Here is a tiny trained network, its code and every weight. The questions are about switching its units off for an input and a class, where a switched-off unit gives its printed mean instead of its output.

import numpy as np


def w(rows, s, z=0):
    codes = np.array(rows[::2]) - 128.0
    scale = np.full(codes.shape[1], s)
    scale[-1] = z or s
    return codes * scale


def f(y):
    return np.maximum(y, 0)


def log_softmax(a):
    a = a - a.max(-1, keepdims=True)
    return a - np.log(np.exp(a).sum(-1, keepdims=True))


def net(x, mask):
    res = np.array(x, float).reshape(1, 4) / 4 @ E
    y = f(res @ A[0][:, :-1].T + A[0][:, -1])
    res = res + np.where(mask, y, B[0][:, -1]) @ B[0][:, :-1]
    return log_softmax(res[-1] @ U[:, :-1].T + U[:, -1])


A, B = {}, {}
E = w([
[96,35,162,79,254,135,14,40],'x0',
[163,143,125,8,125,247,208,46],'x1',
[30,211,124,77,46,88,56,29],'x2',
[190,44,19,93,5,95,37,103],'x3',
],0.0087)
A[0] = w([
[154,92,108,87,91,170,171,84,106],'neuron 1',
[84,102,144,252,105,84,114,111,96],'neuron 2',
[109,111,131,157,107,64,101,172,107],'neuron 3',
[212,21,151,174,176,141,170,189,55],'neuron 4',
[150,71,165,182,139,98,112,208,112],'neuron 5',
[158,165,128,160,116,109,180,125,48],'neuron 6',
[32,224,159,127,72,95,64,45,90],'neuron 7',
[121,119,125,142,87,149,154,175,2],'neuron 8',
[137,148,175,145,146,160,161,130,62],'neuron 9',
[96,184,205,181,169,138,164,144,110],'neuron 10',
[156,224,123,141,21,135,136,183,91],'neuron 11',
[100,47,148,107,194,164,29,85,69],'neuron 12',
[133,143,106,72,115,235,166,106,45],'neuron 13',
[67,172,134,170,102,79,75,122,85],'neuron 14',
[50,184,157,158,204,190,158,164,40],'neuron 15',
[126,180,127,139,83,125,190,147,118],'neuron 16',
[242,68,27,118,68,114,72,129,135],'neuron 17',
[160,162,81,123,92,123,168,173,55],'neuron 18',
],0.011,0.0038)
B[0] = w([
[76,92,150,194,110,221,164,115,181],'neuron 1',
[111,73,134,200,153,164,168,171,199],'neuron 2',
[89,89,168,189,116,199,186,107,187],'neuron 3',
[238,208,54,62,94,170,145,58,223],'neuron 4',
[112,99,149,134,109,171,228,78,197],'neuron 5',
[134,88,87,117,147,87,93,127,163],'neuron 6',
[219,172,67,105,100,166,161,93,250],'neuron 7',
[101,129,68,83,136,89,159,138,155],'neuron 8',
[90,147,106,164,111,152,92,98,163],'neuron 9',
[70,206,142,141,94,79,60,119,211],'neuron 10',
[127,92,87,66,176,34,141,208,219],'neuron 11',
[139,75,121,65,236,68,123,195,226],'neuron 12',
[58,67,109,167,132,192,198,101,187],'neuron 13',
[152,111,106,133,105,168,200,72,200],'neuron 14',
[40,168,151,112,105,96,65,126,207],'neuron 15',
[144,68,145,76,137,115,121,122,190],'neuron 16',
[40,238,181,165,108,111,1,104,250],'neuron 17',
[110,96,92,80,200,98,109,164,180],'neuron 18',
],0.0091,0.016)
U = w([
[33,180,153,148,97,99,53,122,97],'0',
[128,9,108,40,235,56,155,186,97],'1',
[229,162,87,75,88,182,204,73,115],'2',
[45,4,142,191,124,215,236,106,83],'3',
[114,95,173,118,114,154,165,147,253],'4',
],0.011,0.014)

Each question gives the input, the list of numbers given to net, and the class t.
The units are the neurons (one row each of A and B). Each row of codes is followed by its name. A weight is (code - 128) times the scale printed after its matrix; where a second scale follows, it is the last column's (A, B and U).
mask holds one flag per neuron, in row order. A switched-off neuron (its flag False) gives its mean, the last column of its row in B, instead of its output. The means were averaged over made-up inputs and are rounded, as every weight is.
A unit's drop is (log p(t) with every unit on - log p(t) with that unit switched off) / (log p(t) with every unit on - log p(t) with every unit switched off).
The circuit of an input: a set's keep is (log p(t) with only the set's units on - log p(t) with every unit switched off) / (log p(t) with every unit on - log p(t) with every unit switched off). Starting from the 12 units with the biggest drops (on a tie, the unit counted first), units are removed one at a time, each time the one whose removal leaves the highest keep (on an exact tie, the one counted first), for as long as the keep stays at least 0.8.
circuit, biggest first: the units of the circuit, biggest drop first
most important unit: the unit with the biggest drop
k most important neurons: the k neurons with the biggest drops, biggest first
drop of u: that unit's drop, to one decimal
input [-1,-8,5,7], class 3: 2 most important neurons -> [neuron 3; neuron 14]
input [-4,6,-7,-7], class 0: most important unit -> neuron 15
input [4,-8,1,7], class 3: 2 most important neurons -> [neuron 3; neuron 2]
input [4,8,2,7], class 3: 4 most important neurons -> [neuron 13; neuron 1; neuron 10; neuron 15]
input [-8,6,5,-8], class 0: 4 most important neurons -> [neuron 10; neuron 15; neuron 12; neuron 9]
input [-6,-8,-4,7], class 3: 2 most important neurons -> [neuron 5; neuron 3]
input [-2,0,-7,-8], class 0: 2 most important neurons -> [neuron 15; neuron 10]
input [-3,-4,-8,-7], class 2: 2 most important neurons -> [neuron 4; neuron 17]
input [2,-3,-2,4], class 0: 2 most important neurons -> [neuron 17; neuron 7]
input [-5,4,4,-3], class 1: 3 most important neurons -> [neuron 11; neuron 17; neuron 4]
input [-2,-5,5,3], class 2: 3 most important neurons -> [neuron 7; neuron 13; neuron 1]
input [6,6,5,0], class 1: 4 most important neurons -> [neuron 12; neuron 4; neuron 3; neuron 5]
input [-6,5,-4,3], class 1: 2 most important neurons -> [neuron 11; neuron 18]
input [-4,-7,-5,3], class 3: 2 most important neurons -> [neuron 3; neuron 5]
input [-2,-6,-4,-5], class 3: 2 most important neurons -> [neuron 5; neuron 17]
input [-7,-5,-8,-6], class 2: most important unit -> neuron 4
input [2,-3,4,1], class 2: drop of neuron 7 -> 0.3
input [1,-7,4,-5], class 3: drop of neuron 17 -> 0.4
input [-7,5,-1,-5], class 1: drop of neuron 11 -> 0.2
input [8,6,4,3], class 1: circuit, biggest first -> [neuron 12]
input [1,-2,-8,7], class 2: drop of neuron 15 -> 0.7
